Below is a small trained network, with its code and all its weights. Each question gives an input and a class and asks what happens when units are switched off, that is, made to give their printed mean instead of their output.

import numpy as np


def w(rows, s, z=0):
    codes = np.array(rows[::2]) - 128.0
    scale = np.full(codes.shape[1], s)
    scale[-1] = z or s
    return codes * scale


def norm(h):
    return h / np.sqrt((h * h).mean(-1, keepdims=True) + 1e-5)


def f(y):
    return np.maximum(y, 0)


def log_softmax(a):
    a = a - a.max(-1, keepdims=True)
    return a - np.log(np.exp(a).sum(-1, keepdims=True))


def net(x, mask):
    res = np.array(x, float).reshape(1, 4) / 4 @ E
    u = 0
    for l in range(4):
        y = f(norm(res) @ A[l][:, :-1].T + A[l][:, -1])
        res = res + np.where(mask[u : u + 4], y, B[l][:, -1]) @ B[l][:, :-1]
        u += 4
    return log_softmax(norm(res)[-1] @ U[:, :-1].T + U[:, -1])


A, B = {}, {}
E = w([
[211,247,168,131,112,103,55,118],'x0',
[117,161,202,175,120,113,221,104],'x1',
[219,62,198,122,70,37,69,112],'x2',
[63,186,89,79,195,154,122,26],'x3',
],0.015)
A[0] = w([
[113,2,125,114,134,102,109,73,128],'L0N0',
[47,70,84,118,161,153,154,86,74],'L0N1',
[45,142,118,117,167,142,188,54,4],'L0N2',
[66,112,73,112,159,152,110,98,138],'L0N3',
],0.054,0.016)
B[0] = w([
[121,68,94,148,146,20,96,148,242],'L0N0',
[71,122,107,2,122,122,181,94,254],'L0N1',
[132,208,140,221,133,111,238,105,244],'L0N2',
[134,129,91,172,177,140,38,134,237],'L0N3',
],0.034,0.035)
A[1] = w([
[148,2,158,131,76,100,199,170,2],'L1N0',
[120,77,159,74,112,209,145,123,32],'L1N1',
[160,41,163,131,92,117,125,154,94],'L1N2',
[85,49,90,96,128,157,151,200,79],'L1N3',
],0.052,0.0071)
B[1] = w([
[98,51,205,232,126,140,201,159,252],'L1N0',
[158,161,168,141,3,86,138,139,132],'L1N1',
[164,136,143,120,116,95,77,125,234],'L1N2',
[165,100,178,70,69,205,56,61,209],'L1N3',
],0.025,0.02)
A[2] = w([
[91,90,130,65,123,167,211,123,16],'L2N0',
[66,140,173,112,136,254,232,94,107],'L2N1',
[74,155,87,42,137,250,105,133,1],'L2N2',
[122,124,87,63,161,139,147,206,15],'L2N3',
],0.045,0.0055)
B[2] = w([
[121,6,186,138,72,136,81,146,185],'L2N0',
[157,186,159,164,79,147,223,28,252],'L2N1',
[196,176,15,191,156,167,85,54,176],'L2N2',
[154,154,140,63,131,199,100,179,146],'L2N3',
],0.022)
A[3] = w([
[53,111,92,103,182,77,146,169,51],'L3N0',
[80,52,82,55,121,178,106,151,64],'L3N1',
[53,72,135,27,106,138,182,149,60],'L3N2',
[56,94,109,3,145,121,157,154,3],'L3N3',
],0.057,0.0058)
B[3] = w([
[140,123,78,82,146,226,93,188,251],'L3N0',
[167,178,202,194,148,209,98,123,194],'L3N1',
[128,33,2,116,143,143,99,126,197],'L3N2',
[122,182,61,184,178,84,50,124,204],'L3N3',
],0.036,0.02)
U = w([
[221,159,189,95,75,128,80,115,3],'0',
[81,188,104,151,162,203,248,108,186],'1',
[154,18,181,163,98,112,124,177,100],'2',
[127,123,14,111,187,162,91,123,199],'3',
],0.018,0.0027)

Each question gives the input, the list of numbers given to net, and the class t.
The units are the neurons (one row each of A and B). Each row of codes is followed by its name. A weight is (code - 128) times the scale printed after its matrix; where a second scale follows, it is the last column's (A, B and U).
mask holds one flag per neuron, layer by layer. A switched-off neuron (its flag False) gives its mean, the last column of its row in B, instead of its output. The means were averaged over made-up inputs and are rounded, as every weight is.
A unit's drop is (log p(t) with every unit on - log p(t) with that unit switched off) / (log p(t) with every unit on - log p(t) with every unit switched off).
The circuit of an input: a set's keep is (log p(t) with only the set's units on - log p(t) with every unit switched off) / (log p(t) with every unit on - log p(t) with every unit switched off). Starting from the 12 units with the biggest drops (on a tie, the unit counted first), units are removed one at a time, each time the one whose removal leaves the highest keep (on an exact tie, the one counted first), for as long as the keep stays at least 0.8.
units of the circuit, in order: the units of the circuit, biggest drop first
unit that matters most: the unit with the biggest drop
top k neurons: the k neurons with the biggest drops, biggest first
k most important neurons of layer l: the k neurons of layer l with the biggest drops, biggest first
drop of u: that unit's drop, to one decimal
input [-8,-1,1,-7], class 2: unit that matters most	L1N0
input [1,-4,2,0], class 2: top 2 neurons	[L0N3 L0N1]
input [-4,-8,7,2], class 2: top 2 neurons	[L0N0 L0N1]
input [-1,2,-3,-5], class 2: top 2 neurons	[L0N2 L0N3]
input [3,-7,3,0], class 2: units of the circuit, in order	[L0N3 L0N1]
input [8,3,0,0], class 0: units of the circuit, in order	[L0N0 L0N2 L0N3 L0N1]
input [8,-4,5,-3], class 0: 2 most important neurons of layer 0	[L0N0 L0N2]
input [8,-5,5,-7], class 0: 2 most important neurons of layer 1	[L1N2 L1N0]
input [5,7,0,0], class 1: top 2 neurons	[L0N0 L1N2]
input [7,8,5,4], class 0: 2 most important neurons of layer 3	[L3N2 L3N0]
input [3,0,5,5], class 0: top 3 neurons	[L0N0 L0N3 L0N2]
input [8,2,2,-6], class 0: top 3 neurons	[L0N0 L0N2 L0N1]
input [-3,-3,-6,-2], class 1: top 2 neurons	[L0N0 L2N2]
input [1,-1,-3,0], class 1: units of the circuit, in order	[L0N0]
input [4,2,5,-1], class 2: top 3 neurons	[L0N2 L0N3 L2N1]
input [6,7,-1,-2], class 0: top 4 neurons	[L0N0 L0N2 L1N0 L3N2]
input [7,1,0,-3], class 0: 3 most important neurons of layer 3	[L3N2 L3N0 L3N3]
input [-6,1,-5,5], class 1: top 2 neurons	[L0N2 L2N1]
input [-1,-1,-4,-4], class 0: 2 most important neurons of layer 0	[L0N2 L0N3]
input [1,-1,-7,5], class 1: unit that matters most	L0N2
input [-4,-2,-6,-6], class 0: 3 most important neurons of layer 0	[L0N2 L0N0 L0N1]
input [2,3,0,8], class 1: drop of L2N1	0.0
input [3,-2,7,5], class 2: drop of L0N3	0.6
